Below is a small trained network, with its code and all its weights. Each question gives an input and a class and asks what happens when units are switched off, that is, made to give their printed mean instead of their output.

import numpy as np


def w(rows, s, z=0):
    codes = np.array(rows[::2]) - 128.0
    scale = np.full(codes.shape[1], s)
    scale[-1] = z or s
    return codes * scale


def f(y):
    return np.maximum(y, 0)


def log_softmax(a):
    a = a - a.max(-1, keepdims=True)
    return a - np.log(np.exp(a).sum(-1, keepdims=True))


def net(x, mask):
    res = np.array(x, float).reshape(1, 4) / 4 @ E
    y = f(res @ A[0][:, :-1].T + A[0][:, -1])
    res = res + np.where(mask, y, B[0][:, -1]) @ B[0][:, :-1]
    return log_softmax(res[-1] @ U[:, :-1].T + U[:, -1])


A, B = {}, {}
E = w([
[231,47,107,105,194,164,196,105,84,39,51,189],'x0',
[184,163,40,160,127,129,171,20,167,136,138,155],'x1',
[141,99,158,88,254,156,51,142,37,97,226,61],'x2',
[143,81,75,101,121,110,159,131,143,30,232,172],'x3',
],0.0095)
A[0] = w([
[139,137,122,156,101,126,173,93,175,112,66,181,126],'neuron 0',
[72,143,96,133,87,71,88,120,156,137,190,130,156],'neuron 1',
[93,128,160,125,134,123,85,172,88,150,175,79,194],'neuron 2',
[66,174,107,176,86,93,113,152,177,143,207,121,205],'neuron 3',
[127,127,41,126,88,89,131,94,215,100,216,148,180],'neuron 4',
[82,124,229,140,157,170,50,191,112,148,134,84,111],'neuron 5',
[203,83,34,92,148,120,198,71,98,101,143,198,235],'neuron 6',
[166,58,149,64,184,149,122,179,72,78,127,161,105],'neuron 7',
[144,83,216,77,172,150,115,179,82,165,112,106,174],'neuron 8',
[60,107,173,88,138,105,61,192,114,151,189,28,222],'neuron 9',
[116,69,157,99,242,162,115,172,58,115,144,127,253],'neuron 10',
[161,72,85,117,128,159,171,137,118,33,85,210,130],'neuron 11',
[110,173,180,180,89,141,146,108,137,255,73,123,151],'neuron 12',
[148,155,132,126,212,145,69,139,93,152,183,85,229],'neuron 13',
[217,121,127,147,207,186,139,52,108,133,123,129,148],'neuron 14',
[128,185,139,195,71,90,133,133,219,206,55,146,204],'neuron 15',
[74,205,225,161,59,89,96,178,114,199,83,65,189],'neuron 16',
],0.0084,0.0046)
B[0] = w([
[102,52,106,127,96,147,141,125,141,108,44,113,189],'neuron 0',
[120,245,178,87,121,129,184,189,161,157,174,158,191],'neuron 1',
[64,125,177,95,117,130,79,66,127,125,148,123,200],'neuron 2',
[77,242,111,80,113,120,143,149,135,148,204,200,214],'neuron 3',
[162,219,116,171,134,88,195,105,143,154,174,252,202],'neuron 4',
[79,82,165,39,21,87,59,91,76,94,112,27,209],'neuron 5',
[242,100,72,182,158,165,184,149,165,122,74,116,228],'neuron 6',
[156,94,162,109,207,121,110,198,120,75,151,61,208],'neuron 7',
[104,149,226,91,103,77,67,148,108,105,149,92,204],'neuron 8',
[33,78,180,58,139,70,98,94,124,112,165,107,238],'neuron 9',
[139,150,136,110,163,82,93,137,27,53,190,20,239],'neuron 10',
[198,55,187,168,108,97,181,155,172,55,98,109,206],'neuron 11',
[58,145,66,101,172,197,68,158,141,130,78,100,222],'neuron 12',
[100,140,142,113,165,134,84,68,79,172,216,100,212],'neuron 13',
[179,149,106,178,181,133,109,100,117,171,132,32,196],'neuron 14',
[113,116,11,104,112,229,93,213,139,229,54,156,245],'neuron 15',
[2,104,104,88,100,134,8,199,130,139,122,126,248],'neuron 16',
],0.0082,0.016)
U = w([
[176,201,72,147,51,141,200,140,147,170,146,206,98],'0',
[167,142,69,155,145,190,128,97,154,191,47,103,70],'1',
[52,120,86,62,75,187,53,227,141,199,83,129,197],'2',
[185,44,106,185,51,145,186,107,187,110,70,169,184],'3',
[216,77,173,126,167,112,145,236,121,68,117,93,189],'4',
[82,116,217,47,85,67,67,82,81,108,155,91,7],'5',
[192,134,77,173,202,161,98,1,93,161,164,79,134],'6',
[114,188,155,86,129,87,153,131,166,149,210,202,183],'7',
],0.0077,0.0014)

Each question gives the input, the list of numbers given to net, and the class t.
The units are the neurons (one row each of A and B). Each row of codes is followed by its name. A weight is (code - 128) times the scale printed after its matrix; where a second scale follows, it is the last column's (A, B and U).
mask holds one flag per neuron, in row order. A switched-off neuron (its flag False) gives its mean, the last column of its row in B, instead of its output. The means were averaged over made-up inputs and are rounded, as every weight is.
A unit's drop is (log p(t) with every unit on - log p(t) with that unit switched off) / (log p(t) with every unit on - log p(t) with every unit switched off).
The circuit of an input: a set's keep is (log p(t) with only the set's units on - log p(t) with every unit switched off) / (log p(t) with every unit on - log p(t) with every unit switched off). Starting from the 12 units with the biggest drops (on a tie, the unit counted first), units are removed one at a time, each time the one whose removal leaves the highest keep (on an exact tie, the one counted first), for as long as the keep stays at least 0.8.
units of the circuit, in order: the units of the circuit, biggest drop first
top k neurons: the k neurons with the biggest drops, biggest first
drop of u: that unit's drop, to one decimal
input [4,8,6,4], class 6: units of the circuit, in order => neuron 14
input [-7,-1,4,-8], class 5: top 4 neurons => neuron 9; neuron 5; neuron 2; neuron 13
input [7,1,6,-7], class 4: top 2 neurons => neuron 7; neuron 8
input [-8,-1,2,7], class 7: units of the circuit, in order => neuron 4; neuron 3
input [7,3,7,-4], class 4: top 3 neurons => neuron 7; neuron 11; neuron 8
input [1,4,-7,5], class 3: top 3 neurons => neuron 0; neuron 11; neuron 6
input [7,3,0,-7], class 4: top 3 neurons => neuron 11; neuron 15; neuron 13
input [6,4,8,-4], class 6: top 2 neurons => neuron 14; neuron 13
input [8,8,5,-1], class 4: top 2 neurons => neuron 11; neuron 7
input [6,8,-8,-5], class 1: top 3 neurons => neuron 15; neuron 12; neuron 14
input [8,0,-3,6], class 4: top 2 neurons => neuron 7; neuron 15
input [-3,3,1,3], class 7: drop of neuron 15 => 0.1
input [-2,6,4,8], class 0: drop of neuron 4 => 0.2
input [-3,6,5,8], class 7: units of the circuit, in order => neuron 4
input [0,1,0,7], class 0: drop of neuron 4 => 0.2
